Below is a small trained network, with its code and all its weights. Each question gives an input and a class and asks what happens when units are switched off, that is, made to give their printed mean instead of their output.

import numpy as np


def w(rows, s, z=0):
    codes = np.array(rows[::2]) - 128.0
    scale = np.full(codes.shape[1], s)
    scale[-1] = z or s
    return codes * scale


def f(y):
    return y / 2 * (1 + np.tanh(0.7978845608 * (y + 0.044715 * y**3)))


def log_softmax(a):
    a = a - a.max(-1, keepdims=True)
    return a - np.log(np.exp(a).sum(-1, keepdims=True))


def net(x, mask):
    res = np.array(x, float).reshape(1, 7) / 4 @ E
    y = f(res @ A[0][:, :-1].T + A[0][:, -1])
    res = res + np.where(mask, y, B[0][:, -1]) @ B[0][:, :-1]
    return log_softmax(res[-1] @ U[:, :-1].T + U[:, -1])


A, B = {}, {}
E = w([
[154,102,162,125,116,152,124,154,129,154,102],'x0',
[138,136,102,124,134,115,149,186,169,125,128],'x1',
[153,68,133,237,209,151,122,130,165,143,233],'x2',
[96,144,228,91,145,97,169,82,182,189,101],'x3',
[90,169,93,144,168,140,119,91,91,168,124],'x4',
[169,171,141,104,142,133,5,149,191,97,74],'x5',
[135,160,144,75,124,117,146,113,90,117,206],'x6',
],0.011)
A[0] = w([
[218,56,119,177,152,139,65,165,94,87,124,255],'n0',
[52,120,117,145,48,60,174,132,96,107,91,200],'n1',
[152,87,114,204,110,146,195,90,119,197,180,128],'n2',
[152,170,104,108,125,116,2,160,103,130,124,110],'n3',
[110,151,169,71,128,89,140,121,134,142,71,97],'n4',
[160,163,166,138,191,112,16,109,202,114,156,99],'n5',
[132,140,85,115,43,178,89,153,82,87,96,178],'n6',
[58,128,233,140,158,94,167,91,198,183,150,183],'n7',
[125,201,178,96,115,60,39,142,129,131,107,145],'n8',
],0.0088,0.0067)
B[0] = w([
[145,164,131,92,223,138,93,142,95,139,143,230],'n0',
[108,185,111,95,110,165,152,167,93,182,156,202],'n1',
[160,133,121,181,204,98,137,135,119,136,146,218],'n2',
[185,152,109,164,92,163,130,78,189,91,137,185],'n3',
[110,111,141,69,83,103,93,130,127,167,74,172],'n4',
[84,147,146,4,123,118,97,125,114,203,101,198],'n5',
[197,170,142,153,209,88,174,112,137,83,128,194],'n6',
[102,140,183,169,71,198,156,117,219,72,106,247],'n7',
[88,122,79,161,100,145,158,110,187,140,45,190],'n8',
],0.013,0.014)
U = w([
[160,221,83,63,167,111,174,77,67,167,171,250],'0',
[177,217,172,187,127,183,205,54,255,36,128,106],'1',
[35,143,209,62,90,191,204,128,215,244,157,199],'2',
[46,84,134,89,17,49,154,71,224,201,84,1],'3',
[143,34,64,183,184,55,133,139,67,127,253,61],'4',
],0.0063,0.0051)

Each question gives the input, the list of numbers given to net, and the class t.
The units are the neurons (one row each of A and B). Each row of codes is followed by its name. A weight is (code - 128) times the scale printed after its matrix; where a second scale follows, it is the last column's (A, B and U).
mask holds one flag per neuron, in row order. A switched-off neuron (its flag False) gives its mean, the last column of its row in B, instead of its output. The means were averaged over made-up inputs and are rounded, as every weight is.
A unit's drop is (log p(t) with every unit on - log p(t) with that unit switched off) / (log p(t) with every unit on - log p(t) with every unit switched off).
The circuit of an input: a set's keep is (log p(t) with only the set's units on - log p(t) with every unit switched off) / (log p(t) with every unit on - log p(t) with every unit switched off). Starting from all 9 units, units are removed one at a time, each time the one whose removal leaves the highest keep (on an exact tie, the one counted first), for as long as the keep stays at least 0.8.
units of the circuit, in order: the units of the circuit, biggest drop first
unit that matters most: the unit with the biggest drop
k most important neurons: the k neurons with the biggest drops, biggest first
drop of u: that unit's drop, to one decimal
input [0,-7,2,-6,-6,6,3], class 0: 3 most important neurons -> (n7, n0, n5)
input [5,5,0,-7,-5,-1,-5], class 0: 2 most important neurons -> (n7, n0)
input [2,1,-4,8,2,2,1], class 3: units of the circuit, in order -> (n4, n8)
input [3,1,-6,8,0,2,-4], class 3: 3 most important neurons -> (n4, n8, n0)
input [-4,-8,0,8,0,1,0], class 3: 2 most important neurons -> (n0, n4)
input [0,3,3,2,-5,1,-5], class 2: 2 most important neurons -> (n6, n3)
input [1,-2,1,5,8,-6,7], class 1: 2 most important neurons -> (n7, n5)
input [6,1,0,0,-7,-8,1], class 0: units of the circuit, in order -> (n2, n7)
input [-3,-4,8,0,8,-2,7], class 4: 3 most important neurons -> (n2, n3, n8)
input [-4,7,0,-2,3,-6,-6], class 0: most important neuron -> (n1)
input [2,5,-4,1,-3,3,3], class 3: 2 most important neurons -> (n7, n4)
input [-1,4,-7,2,5,6,8], class 3: 3 most important neurons -> (n4, n8, n7)
input [4,-2,-6,3,2,1,-6], class 3: 3 most important neurons -> (n4, n0, n8)
input [3,-4,7,5,8,3,3], class 2: most important neuron -> (n5)
input [3,-4,2,-7,1,-3,-2], class 4: units of the circuit, in order -> (n5, n7)
input [5,5,6,0,8,1,4], class 0: units of the circuit, in order -> (n7, n8)
input [-7,8,2,-4,-1,-2,-4], class 4: units of the circuit, in order -> (n7, n5)
input [-1,-7,8,0,0,5,-6], class 0: units of the circuit, in order -> (n0, n7)
input [2,7,2,1,-1,6,2], class 2: drop of n7 -> 0.0
input [-6,-2,0,1,-5,7,-1], class 3: unit that matters most -> n5
input [0,3,1,-1,-6,5,4], class 0: drop of n0 -> 0.2
input [5,-8,-4,5,-6,2,6], class 3: drop of n8 -> 0.2
